What each symbol does to the states:
fr @ cp
fr ~ nm
fr § lz
fr ^ jf
dc @ jf
dc ~ zl
dc % lz
dc § gl
dc ^ gm
qt @ fl
qt ~ tt
qt % cm
qt § qs
rm @ jj
rm ~ hg
rm % nl
rm § gq
rm ^ nc
zl @ hc
zl ~ nl
zl % dg
zl § ql
zl ^ dj
cp @ lz
cp ~ rf
cp § fr
cp ^ gl
rf @ dg
rf ~ jc
rf § nm
rf ^ ql
qs @ qt
qs ~ ph
qs % jh
qs § fl
nc @ cf
nc ~ ff
nc % rm
nc § tl
zf @ bn
zf ~ zg
zf % dd
zf § mm
zf ^ cm
nl @ jl
nl ~ jn
nl % tg
nl § mj
nl ^ rm
pj @ nz
pj ~ cp
pj § rd
pj ^ hq
zp @ rq
zp ~ zf
zp % bq
zp § jn
zp ^ th
gq @ rm
gq ~ dq
gq % mj
gq § jj
gq ^ tl
mg @ zm
mg ~ cz
mg % gm
mg § sq
dt @ bq
dt ~ zb
dt § jz
dt ^ jn
th @ dq
th ~ cm
th % zp
th § hg
th ^ mc
jz @ dt
jz ~ pr
jz § bq
jz ^ rq
hj @ jm
hj ~ cf
hj % qm
hj § cz
tg @ fq
tg ~ dt
tg § jc
tg ^ nl
jl @ mj
jl ~ zp
jl % fq
jl § nl
jl ^ jj
mj @ nl
mj ~ rq
mj % jc
mj § jl
mj ^ gq
mc @ tz
mc ~ qt
mc % th
mc § ff
dh @ dj
dh ~ gq
dh % ql
dh § qm
dh ^ jm
dj @ qm
dj ~ rm
dj % zl
dj § dh
dj ^ cz
jf @ gl
jf ~ hc
jf % fr
jf § dc
jf ^ hn
cm @ mh
cm ~ lp
cm % zf
cm § jh
cm ^ qt
rd @ pj
rd ~ fr
rd § nz
rd ^ zg
tz @ ff
tz ~ fl
tz % dq
tz § mc
zg @ hq
zg ~ jf
zg % rd
zg § pn
zg ^ lp
hn @ sd
hn ~ qm
hn % jf
hn § gm
hn ^ zm
zb @ dd
zb ~ nz
zb § pr
zb ^ mm
fq @ jc
fq ~ bq
fq § tg
fq ^ jl
qm @ dh
qm ~ jj
qm % hc
qm § dj
qm ^ hj
nz @ rd
nz ~ lz
nz § pj
nz ^ pn
tt @ jg
tt ~ zm
tt % lp
tt § ph
jg @ ph
jg ~ sq
jg % tj
jg § tt
mm @ zf
mm ~ pn
mm % zb
mm § bn
mm ^ jh
pr @ zb
pr ~ pj
pr § dd
pr ^ bn
pn @ zg
pn ~ dc
pn % nz
pn § hq
pn ^ pq
jn @ zp
jn ~ mm
jn % dt
jn § rq
jn ^ hg
tj @ pq
tj ~ sd
tj % hq
tj § lp
tj ^ jg
bn @ mm
bn ~ hq
bn % pr
bn § zf
bn ^ mh
dd @ pr
dd ~ rd
dd § zb
dd ^ zf
hc @ ql
hc ~ jl
hc % nm
hc § zl
hc ^ qm
bq @ jz
bq ~ dd
bq § dt
bq ^ zp
pq @ lp
pq ~ gm
pq % pn
pq § tj
pq ^ ph
jh @ cm
jh ~ pq
jh % mm
jh § mh
jh ^ qs
mh @ jh
mh ~ tj
mh % bn
mh § cm
mh ^ fl
dg @ nm
dg ~ tg
dg § rf
dg ^ zl
gm @ hn
gm ~ dj
gm % dc
gm § sd
gm ^ mg
sq @ mg
sq ~ jm
sq % sd
sq § zm
jj @ gq
jj ~ th
jj % jl
jj § rm
jj ^ cf
hg @ th
hg ~ jh
hg % jn
hg § dq
hg ^ ff
jm @ cz
jm ~ tl
jm % dh
jm § hj
cf @ tl
cf ~ mc
cf % jj
cf § nc
zm @ sq
zm ~ hj
zm % hn
zm § mg
lz @ fr
lz ~ dg
lz § cp
lz ^ dc
nm @ rf
nm ~ fq
nm § dg
nm ^ hc
ql @ zl
ql ~ mj
ql % rf
ql § hc
ql ^ dh
sd @ gm
sd ~ dh
sd % gl
sd § hn
sd ^ sq
ff @ mc
ff ~ qs
ff % hg
ff § tz
hq @ pn
hq ~ gl
hq % pj
hq § zg
hq ^ tj
jc @ tg
jc ~ jz
jc § fq
jc ^ mj
ph @ tt
ph ~ mg
ph % pq
ph § jg
rq @ jn
rq ~ bn
rq % jz
rq § zp
rq ^ dq
tl @ nc
tl ~ tz
tl % gq
tl § cf
lp @ tj
lp ~ hn
lp % zg
lp § pq
lp ^ tt
gl @ dc
gl ~ ql
gl % cp
gl § jf
gl ^ sd
cz @ hj
cz ~ nc
cz % dj
cz § jm
dq @ hg
dq ~ mh
dq % rq
dq § th
dq ^ tz
fl @ qs
fl ~ jg
fl % mh
fl § qt

In the rows, 49 means zero.

The rows follow the links: the fewer symbols apart two states are, the more alike their rows tend to be.

Here are some states, each with a row of numbers. One shown again gets a slightly different row.
tt: 38	55	43	30	50	64	61	40	79	50	73	61	44	41	52	51	47	64	67	44	47	37	64	44	64	48	48	64	41	19	58	43	47	38	42	52	44	22	66	45	80	32	50	54	58	50	47	58	12	32	48	34	57	46	28	28	44	46	51	36	29	67	48
zf: 41	59	52	59	72	66	64	29	35	57	40	58	44	35	23	26	47	70	63	63	58	53	61	57	86	49	33	36	41	21	72	51	66	56	45	22	50	58	61	48	74	60	31	57	64	46	36	58	50	55	49	27	56	56	54	49	48	28	50	39	57	60	49
zb: 63	47	28	75	64	59	52	39	27	40	28	62	64	56	34	33	39	38	62	60	52	59	56	75	47	34	35	31	52	28	48	69	68	57	46	29	36	75	51	65	71	70	33	36	44	54	41	44	61	67	61	60	65	57	68	60	50	37	36	44	71	59	55
ff: 69	47	52	28	59	38	52	45	82	49	71	42	60	55	31	69	40	41	43	61	54	37	46	71	50	34	34	71	49	64	38	59	66	35	50	30	50	26	41	64	35	28	35	33	44	51	40	47	30	35	60	59	55	54	29	23	46	36	41	54	29	41	58
th: 52	61	75	38	70	39	62	42	61	65	64	39	50	33	25	39	50	73	41	66	56	44	40	58	83	51	31	56	36	68	66	46	65	41	52	23	65	38	40	49	30	39	28	56	60	50	34	59	46	42	51	28	40	58	41	28	51	32	50	54	39	38	49
jm: 37	46	51	26	36	36	36	63	68	46	74	43	37	54	60	75	58	39	38	35	42	39	39	25	31	62	60	66	52	67	38	31	31	35	52	64	51	26	41	36	30	27	64	56	41	43	57	45	35	32	42	58	29	41	26	38	52	62	60	55	23	39	44
jl: 60	56	86	58	51	29	63	55	39	64	38	33	48	36	47	29	48	64	28	46	49	54	34	50	67	52	52	44	37	83	68	47	49	52	57	45	72	58	32	50	7	49	47	58	56	45	46	61	69	55	50	31	31	51	52	61	49	48	48	62	56	30	49
tg: 77	42	62	72	47	32	55	56	25	49	26	35	64	55	51	39	41	41	36	46	52	57	37	70	41	35	48	33	52	78	51	68	56	62	51	47	53	72	26	65	14	60	50	33	45	58	45	43	83	64	58	58	52	45	65	66	52	43	43	61	69	30	52
dq: 33	40	46	33	70	36	31	42	55	46	62	41	28	54	20	67	59	38	37	67	59	41	37	36	50	68	26	57	53	69	35	25	59	40	56	21	49	36	49	32	26	39	29	60	46	43	36	43	45	39	40	66	24	61	40	30	47	32	57	55	37	35	39
pq: 56	45	21	43	45	68	48	37	71	37	55	63	65	51	55	60	40	44	67	47	46	45	60	68	36	36	54	53	52	9	39	68	54	43	39	51	27	38	56	66	90	47	50	35	42	57	53	45	27	42	60	57	74	48	40	42	49	51	35	36	40	68	58
gm: 65	48	34	44	28	58	47	54	77	37	59	52	68	55	77	67	40	45	57	29	44	42	57	60	26	31	65	54	51	28	36	70	37	41	44	77	35	38	52	63	70	44	70	34	40	60	60	44	32	39	59	56	73	41	38	52	51	65	34	42	40	61	56
hc: 55	59	80	52	35	36	62	63	35	67	37	36	42	33	68	24	47	71	36	36	43	54	41	37	61	48	67	43	37	73	72	50	31	56	57	73	67	57	38	48	20	50	65	59	62	43	58	58	69	52	46	28	37	38	54	67	53	65	51	57	60	36	49
tz: 37	48	47	28	61	41	37	45	68	45	72	43	35	57	29	75	51	39	40	65	52	39	43	39	47	63	30	69	55	61	31	31	59	28	52	25	48	24	48	34	31	28	30	59	43	44	38	44	30	33	41	55	31	53	26	18	49	32	59	54	26	42	43
tj: 18	43	21	41	42	67	33	39	50	40	56	64	32	55	44	64	57	33	65	46	47	39	64	28	36	65	49	52	51	14	40	33	46	43	40	52	24	41	70	40	90	44	51	57	41	42	51	42	29	38	38	62	49	48	44	43	50	49	58	35	41	66	40
pj: 22	42	24	67	43	69	38	41	15	38	30	61	38	52	49	40	53	40	63	51	45	61	56	31	37	59	49	29	49	19	49	40	42	60	37	50	35	69	68	41	83	67	50	59	48	44	46	49	57	65	40	60	51	49	68	69	49	48	55	37	70	66	44
zg: 35	59	44	60	46	72	63	37	36	55	38	63	42	39	50	22	48	67	69	50	48	50	69	42	72	52	52	39	42	3	73	48	47	54	39	55	41	59	67	44	92	60	48	54	65	46	50	61	41	54	49	23	60	47	56	58	47	53	49	35	59	69	49
jj: 57	56	83	41	52	26	64	54	62	65	59	31	42	38	44	42	50	69	28	55	50	44	35	45	72	52	46	59	41	93	65	42	51	43	57	46	74	38	33	48	7	42	46	60	60	47	46	61	57	41	45	30	39	50	43	40	50	46	50	63	38	29	46
bq: 50	52	70	67	69	40	57	44	18	60	29	48	44	42	32	17	48	64	40	63	56	57	46	53	72	51	34	34	39	61	71	50	60	63	55	30	62	73	45	49	34	63	36	57	61	46	38	56	76	66	51	34	43	54	68	61	51	35	48	54	73	43	49
mj: 41	43	66	59	47	30	34	58	24	47	41	33	34	56	42	46	59	35	25	50	51	52	29	29	35	63	48	41	52	87	42	35	42	56	54	47	59	59	35	30	5	52	46	56	41	39	46	43	77	55	38	63	22	51	58	57	51	51	65	58	56	28	44
rd: 35	58	48	70	48	63	57	41	20	51	26	64	48	38	49	20	50	62	65	54	47	60	63	48	64	51	49	28	41	17	68	52	46	65	41	48	46	72	67	49	84	72	51	54	62	48	52	55	56	62	50	36	61	46	70	69	48	54	48	35	68	64	48
mg: 60	49	42	27	28	50	46	51	86	43	70	54	65	53	67	70	45	42	51	35	45	37	50	57	32	33	64	68	53	36	41	59	41	35	44	68	40	23	49	64	64	31	64	32	45	60	58	47	21	32	58	53	62	42	27	36	47	64	39	43	32	56	56
zl: 79	42	58	57	30	39	48	68	47	47	32	38	68	53	73	51	38	41	40	31	42	54	39	60	29	30	64	41	54	75	41	68	38	59	56	72	58	62	30	66	20	59	62	31	44	58	61	44	65	54	56	59	57	40	55	67	50	63	36	57	57	36	58

Each walk starts at a row. The symbols on each line, taken left to right, move it on to the next state.
Each answer is a row, close to the row of the state it stands for.
30	45	49	59	64	34	33	45	22	43	43	38	29	55	18	50	59	36	36	68	57	51	41	39	52	69	27	43	52	69	40	26	65	55	55	23	51	63	45	30	20	52	26	58	40	39	34	39	70	59	42	59	27	58	60	46	48	29	62	55	60	36	42
~ ~ 17	45	16	55	46	69	36	37	33	35	41	66	37	57	51	51	55	38	73	49	46	58	63	28	39	59	49	40	50	8	39	31	39	52	39	48	28	60	73	35	88	59	50	59	39	41	51	44	41	55	39	57	49	50	53	53	49	49	61	39	57	73	40
~ § § @ 41	61	55	57	28	61	64	52	35	61	33	53	50	37	76	21	52	71	56	30	44	55	61	34	58	47	68	41	36	28	72	50	29	56	42	76	54	62	61	47	69	60	69	59	64	43	64	59	51	55	46	21	49	37	61	66	50	72	50	45	58	59	50
40	61	49	42	68	62	63	34	62	60	62	55	49	34	29	38	53	71	63	67	58	43	60	57	88	48	34	54	39	23	67	44	63	41	40	25	51	39	64	44	76	44	31	57	64	47	36	61	28	44	49	26	60	61	42	28	49	30	51	40	40	61	45
@ § @ 16	44	26	39	63	60	33	29	53	40	62	59	30	54	21	66	57	37	64	64	56	46	59	36	45	66	31	53	55	22	33	27	64	40	42	24	32	40	65	31	75	45	33	55	40	40	37	42	28	42	44	62	45	58	39	30	48	31	62	43	40	60	39
@ § ^ 26	45	27	27	59	57	34	34	68	39	72	60	37	54	30	75	56	44	57	61	55	37	56	38	48	62	37	65	50	30	32	32	54	36	45	30	33	22	62	36	66	34	35	56	40	46	38	45	24	31	41	55	43	51	29	20	50	34	56	38	26	58	45
54	48	24	28	47	64	50	38	84	42	67	63	60	53	54	70	43	44	65	48	48	37	59	62	39	37	49	60	55	18	39	61	55	38	43	49	39	23	56	58	82	31	50	35	44	56	50	45	18	35	58	55	68	44	27	31	45	51	43	41	29	65	54
§ § § § 27	49	27	27	49	67	36	40	66	39	76	56	38	54	48	69	51	38	65	50	49	38	57	33	39	62	49	63	49	13	38	32	42	38	42	50	35	28	67	34	81	34	48	61	41	42	51	44	14	35	38	56	47	49	32	30	47	51	53	42	32	65	42
~ § 40	55	54	22	35	59	60	54	81	57	74	52	48	35	70	54	55	70	60	35	43	38	56	38	57	49	61	69	41	30	58	44	34	34	40	67	51	26	58	46	66	26	69	57	60	49	58	58	17	30	49	32	56	40	26	32	49	71	46	42	25	56	48
37	43	53	37	29	36	35	65	52	46	56	40	29	58	70	65	59	38	33	33	42	43	40	17	27	65	65	59	53	72	33	30	27	45	55	72	49	36	43	33	22	36	62	62	43	42	61	41	52	40	39	58	22	40	42	48	48	66	60	55	39	34	39
^ @ ~ 74	43	58	29	49	36	48	58	81	44	67	33	64	52	50	71	40	43	33	52	50	36	39	68	44	32	50	67	53	79	34	65	56	34	53	47	58	28	33	64	14	27	45	32	42	61	47	47	41	33	59	57	50	51	29	33	47	48	42	54	28	35	52
~ ~ 61	45	37	28	61	55	51	34	82	40	72	53	63	49	38	71	44	45	56	61	53	39	56	74	54	37	36	68	50	33	36	62	69	33	45	36	35	26	53	62	67	29	35	36	44	52	41	47	19	31	57	54	66	55	31	23	49	35	42	41	31	57	51
41	43	67	39	51	28	28	58	50	50	54	33	33	55	42	65	61	36	23	46	50	45	34	33	38	58	49	58	49	89	37	28	46	42	59	48	56	39	38	29	6	38	45	56	40	44	44	44	53	42	38	62	19	45	37	38	51	51	61	63	41	29	41
~ ~ % 19	40	25	59	65	60	34	33	27	37	42	57	31	56	23	50	57	39	62	65	57	53	58	40	48	63	33	39	53	21	43	30	58	53	45	27	34	62	65	35	77	63	34	57	41	39	36	40	50	59	39	62	43	60	63	46	50	29	61	42	58	63	41
§ ~ § 55	46	20	58	46	69	48	39	44	38	40	65	65	55	54	47	39	40	68	50	49	54	64	72	35	33	50	40	56	8	42	66	54	49	40	48	28	59	62	67	92	61	51	30	44	55	50	43	41	53	57	57	76	48	60	55	49	47	38	33	53	70	55
53	62	85	40	37	37	67	64	61	64	58	38	46	35	67	40	51	72	35	30	42	42	39	39	60	48	69	58	43	76	66	44	31	44	49	72	73	32	36	46	18	38	66	59	59	46	58	63	48	39	48	26	40	40	41	50	50	64	48	55	40	34	47
~ § 83	43	66	41	47	31	48	62	67	47	57	35	64	53	50	61	41	41	29	49	46	46	33	74	41	37	48	56	53	89	36	64	56	42	57	48	57	42	22	68	11	39	45	30	44	53	50	46	54	43	62	55	50	47	42	37	44	49	41	62	35	30	61
§ % ^ ^ 41	47	56	29	48	31	39	55	68	49	72	37	35	51	44	73	58	42	34	50	50	36	37	31	41	59	46	67	55	82	34	32	45	33	58	46	59	24	39	39	12	26	47	56	43	43	47	45	37	32	41	58	28	49	31	25	52	43	58	60	25	32	43
29	45	27	73	60	58	35	32	12	39	27	55	37	56	32	40	56	41	57	63	53	63	56	38	46	59	37	27	55	30	45	37	60	58	46	28	35	75	65	36	72	76	35	56	44	42	39	45	63	64	41	57	40	53	71	60	53	35	53	44	70	59	37
~ @ 57	47	24	70	44	66	49	40	26	35	27	62	61	50	52	36	38	40	70	48	43	56	59	65	40	36	48	30	48	16	48	69	55	63	41	52	29	76	61	64	83	69	54	32	45	55	53	48	59	67	57	57	73	47	67	68	49	50	41	38	70	67	55
~ § @ 63	44	35	65	34	57	51	54	28	43	24	55	65	52	71	37	45	43	54	33	43	61	51	57	34	36	59	25	55	31	49	70	41	61	49	68	39	77	48	64	62	69	66	32	43	56	57	44	65	64	55	54	67	42	70	73	49	64	41	46	69	56	55
36	45	54	56	34	33	32	62	28	46	35	37	36	58	64	47	62	38	33	39	43	55	36	19	22	59	65	42	53	74	43	31	27	54	49	73	52	59	42	31	23	55	65	59	40	41	58	45	68	57	39	62	23	42	59	70	49	63	61	57	59	41	41
~ @ ~ @ 54	58	78	62	71	37	67	44	33	63	41	44	48	34	25	23	52	68	42	64	57	53	39	62	87	50	31	42	38	70	70	51	66	56	55	24	67	60	39	48	28	54	32	56	61	50	35	59	68	59	50	26	40	58	59	45	47	28	50	55	62	39	47
^ ^ 51	59	73	26	67	38	60	45	76	61	78	44	50	40	29	54	50	66	42	63	52	33	46	54	71	46	33	67	39	62	58	46	64	34	51	30	64	24	45	45	33	28	34	53	63	48	40	61	31	31	47	32	44	56	29	23	50	35	52	50	29	38	48
